Questions about the matrix below. Rows and columns are numbered from 1.
1) The entry in row 3 and column 1?
2) The entry at row 1, column 1?
3) The entry in the bottom-right corner?
4) The entry in row 1 and column 3?
[[129 131 132 129 134 131 136 136 139 139 126]
 [115 129 116 128 103 117 103 120 103 103 119]
 [118 129 130 129 131 129 116 131 118 133 130]
 [109 132 129 129 127 128 105 134 111 134 127]]
1) 118
2) 129
3) 127
4) 132
